Below are the code and all the weights of a small trained network. Each question names an input and a target symbol and asks about switching units off, where a switched-off unit gives its printed mean instead of its output.

import numpy as np


def w(rows, s, z=0):
    codes = np.array(rows[::2]) - 128.0
    scale = np.full(codes.shape[1], s)
    scale[-1] = z or s
    return codes * scale


def norm(h):
    return h / np.sqrt((h * h).mean(-1, keepdims=True) + 1e-5)


def softmax(a):
    e = np.exp(a - a.max(-1, keepdims=True))
    return e / e.sum(-1, keepdims=True)


def log_softmax(a):
    a = a - a.max(-1, keepdims=True)
    return a - np.log(np.exp(a).sum(-1, keepdims=True))


def net(x, mask):
    ids = ['αγδεζηθμξπσψω'.index(c) for c in x.split()]
    T = len(ids)
    res = E[ids] + P[:T]
    u = 0
    for l in range(3):
        r = norm(res)
        for j in range(2):
            rows = slice(2 * j, 2 * j + 2)
            q, k, v = (r @ M[l][rows].T for M in (Q, K, V))
            z = softmax(np.where(np.tri(T) > 0, q @ k.T / 2**0.5, -1e9)) @ v
            o = O[l][rows]
            res = res + np.where(mask[u + j], z, o[:, -1]) @ o[:, :-1]
        u += 2
    return log_softmax(norm(res)[-1] @ U[:, :-1].T + U[:, -1])


Q, K, V, O = {}, {}, {}, {}
E = w([
[108,151,126,103,165,157,162,89,90,183,104,113],'α',
[130,154,87,196,119,105,107,118,68,131,114,85],'γ',
[164,133,148,185,130,79,201,204,107,143,82,161],'δ',
[19,14,145,118,199,91,156,200,121,164,92,5],'ε',
[160,167,150,83,111,72,34,95,105,136,179,98],'ζ',
[109,142,102,127,112,140,144,91,108,66,106,127],'η',
[177,169,92,144,169,206,99,174,150,134,89,115],'θ',
[211,71,129,149,134,204,128,125,66,129,192,144],'μ',
[139,115,137,153,86,112,89,214,165,132,139,117],'ξ',
[186,120,55,154,179,100,165,78,178,137,163,94],'π',
[111,130,144,130,82,133,106,219,132,173,139,114],'σ',
[153,140,65,79,76,91,130,119,73,153,50,165],'ψ',
[123,143,132,84,136,154,157,92,141,128,114,178],'ω',
],0.0032)
P = w([
[123,89,138,110,128,120,119,162,151,123,147,117],'0',
[153,187,96,95,138,158,131,98,55,171,127,109],'1',
[174,173,88,103,124,93,116,137,85,134,112,131],'2',
[187,182,112,127,136,135,105,151,80,149,126,107],'3',
[213,174,127,124,122,137,96,153,100,113,86,128],'4',
[243,132,117,109,86,92,83,113,133,117,88,160],'5',
[253,167,159,99,114,174,49,84,159,164,40,170],'6',
],0.0034)
Q[0] = w([
[3,111,172,176,87,145,192,95,219,87,253,227],'0.h0',
[196,100,116,112,133,124,73,141,123,170,83,93],'0.h0',
[180,141,124,114,120,126,115,132,99,142,91,120],'0.h1',
[49,138,139,169,109,126,168,106,148,108,209,176],'0.h1',
],0.024)
K[0] = w([
[163,252,104,163,86,159,146,109,128,129,187,191],'0.h0',
[147,99,123,141,135,113,135,137,127,114,148,105],'0.h0',
[107,106,147,156,168,175,108,113,158,116,151,88],'0.h1',
[181,152,71,126,105,96,94,101,62,162,80,134],'0.h1',
],0.016)
V[0] = w([
[103,134,105,217,120,102,124,129,56,139,136,41],'0.h0',
[191,156,124,192,55,99,91,130,184,23,144,214],'0.h0',
[78,62,178,74,104,86,178,104,151,114,144,192],'0.h1',
[167,163,153,167,146,108,137,137,122,255,150,147],'0.h1',
],0.012)
O[0] = w([
[181,90,132,135,193,143,16,77,151,71,108,202,182],'0.h0',
[165,237,223,201,21,188,196,59,226,158,117,133,2],'0.h0',
[110,151,121,116,181,50,183,193,164,131,223,218,102],'0.h1',
[83,209,4,196,107,117,59,112,97,158,109,138,95],'0.h1',
],0.0038,0.0084)
Q[1] = w([
[115,129,117,158,123,170,94,103,139,121,86,142],'1.h0',
[8,62,144,145,144,133,141,111,201,110,175,153],'1.h0',
[18,13,197,136,187,162,112,128,169,80,104,126],'1.h1',
[196,179,112,106,94,130,134,155,68,122,100,79],'1.h1',
],0.016)
K[1] = w([
[187,141,128,133,140,146,112,116,118,134,165,120],'1.h0',
[186,144,86,98,170,127,104,117,5,92,59,106],'1.h0',
[175,223,127,117,77,164,165,95,132,133,77,116],'1.h1',
[81,63,170,150,167,123,136,155,175,121,147,94],'1.h1',
],0.017)
V[1] = w([
[134,154,87,90,169,54,124,66,244,125,115,46],'1.h0',
[99,143,102,179,131,142,212,139,140,111,18,159],'1.h0',
[175,53,32,182,171,172,207,155,161,123,91,123],'1.h1',
[166,108,110,124,104,182,125,67,101,151,245,90],'1.h1',
],0.011)
O[1] = w([
[91,118,174,50,26,129,24,97,138,150,247,76,99],'1.h0',
[169,66,154,153,219,67,107,109,13,179,143,109,1],'1.h0',
[57,102,199,211,143,42,128,9,78,176,102,165,165],'1.h1',
[80,114,54,118,158,54,151,76,255,98,123,140,229],'1.h1',
],0.0037,0.0054)
Q[2] = w([
[146,106,199,227,145,134,129,88,109,216,155,138],'2.h0',
[35,12,145,170,171,96,69,75,100,138,103,72],'2.h0',
[177,143,98,114,102,111,91,116,52,162,108,92],'2.h1',
[193,123,109,89,139,159,102,111,104,110,61,11],'2.h1',
],0.011)
K[2] = w([
[156,193,10,54,169,141,125,72,106,106,155,142],'2.h0',
[192,247,57,194,103,67,119,89,52,109,37,157],'2.h0',
[108,59,136,83,100,109,114,114,160,91,130,101],'2.h1',
[91,78,138,154,171,123,171,217,153,195,171,131],'2.h1',
],0.011)
V[2] = w([
[25,95,72,75,103,169,159,147,52,120,83,150],'2.h0',
[204,175,106,90,203,77,171,1,33,133,162,103],'2.h0',
[95,110,89,139,146,104,124,165,90,127,145,248],'2.h1',
[175,115,174,14,116,47,231,161,159,153,150,165],'2.h1',
],0.009)
O[2] = w([
[147,138,200,136,126,130,136,121,169,109,108,2,235],'2.h0',
[85,109,139,104,46,151,111,225,197,111,66,170,78],'2.h0',
[143,198,191,161,126,135,79,120,169,83,146,128,254],'2.h1',
[77,113,95,210,105,193,62,84,80,84,96,116,178],'2.h1',
],0.0044,0.002)
U = w([
[41,52,61,85,215,82,83,197,40,81,131,108,197],'α',
[254,81,120,68,163,145,19,70,154,111,77,221,45],'γ',
[175,214,187,154,65,104,92,236,126,205,112,241,228],'δ',
[109,116,177,135,143,122,113,155,137,102,141,128,4],'ε',
[152,186,44,58,60,211,132,157,222,90,199,79,102],'ζ',
[154,56,248,125,104,217,229,107,131,74,157,202,192],'η',
[150,69,154,51,83,100,205,160,121,213,29,34,178],'θ',
[82,168,73,198,163,71,206,94,225,89,30,183,107],'μ',
[173,129,28,173,138,161,182,59,23,213,189,210,99],'ξ',
[30,109,170,116,55,55,68,31,160,183,200,130,164],'π',
[224,228,195,164,203,91,134,65,113,120,176,36,78],'σ',
[75,149,138,241,50,222,62,110,67,95,59,56,113],'ψ',
[25,174,141,169,110,91,245,229,76,124,219,102,153],'ω',
],0.0048,0.0013)

Each question gives the input, a string of symbols that net reads in full, and the target symbol t.
The units are the heads (2 rows each of Q, K, V and O). Each row of codes is followed by its name. A weight is (code - 128) times the scale printed after its matrix; where a second scale follows, it is the last column's (O and U).
mask holds one flag per head, layer by layer. A switched-off head (its flag False) gives its mean, the last column of its rows in O, instead of its output. The means were averaged over made-up inputs and are rounded, as every weight is.
A unit's drop is (log p(t) with every unit on - log p(t) with that unit switched off) / (log p(t) with every unit on - log p(t) with every unit switched off).
The circuit of an input: a set's keep is (log p(t) with only the set's units on - log p(t) with every unit switched off) / (log p(t) with every unit on - log p(t) with every unit switched off). Starting from all 6 units, units are removed one at a time, each time the one whose removal leaves the highest keep (on an exact tie, the one counted first), for as long as the keep stays at least 0.8.
circuit, biggest first: the units of the circuit, biggest drop first
most important unit: the unit with the biggest drop
which heads matter: for each layer, one digit per head in row order, 1 if its drop is at least 0.15 and else 0, layers parted by /
drop of u: that unit's drop, to one decimal
input ξ η η θ η μ, target ξ: which heads matter -> 10 / 01 / 10
input ψ ω ω α ω ε ε, target ψ: which heads matter -> 01 / 00 / 11
input γ ζ ε ψ γ ξ σ, target α: which heads matter -> 10 / 00 / 00
input ψ ψ ω θ θ, target ψ: circuit, biggest first -> 0.h1
input ξ μ μ μ ζ, target ξ: circuit, biggest first -> 0.h0, 2.h0, 2.h1
input ζ θ σ π θ μ ψ, target ζ: which heads matter -> 10 / 01 / 00
input ω α γ ψ ω π, target ω: which heads matter -> 11 / 00 / 00
input θ θ μ γ, target θ: which heads matter -> 01 / 00 / 01
input μ σ α ζ γ π, target μ: circuit, biggest first -> 0.h0, 1.h0
input η α δ θ, target η: which heads matter -> 01 / 00 / 00
input π ξ δ, target π: which heads matter -> 00 / 10 / 00
input θ ω ζ π π θ ξ, target θ: circuit, biggest first -> 0.h1, 2.h1
input σ γ ψ, target σ: which heads matter -> 00 / 00 / 10
input δ θ ξ θ θ ε ω, target α: circuit, biggest first -> 0.h0
input π π η, target π: circuit, biggest first -> 1.h0, 1.h1
input ζ θ σ ξ ζ ζ γ, target ζ: circuit, biggest first -> 0.h0, 1.h1
input μ ζ ω, target μ: drop of 0.h0 -> 0.3
input μ α θ, target μ: drop of 1.h0 -> 0.1
input ψ σ η ζ ζ μ π, target ψ: drop of 2.h1 -> 0.1
input σ μ η, target σ: most important unit -> 2.h0
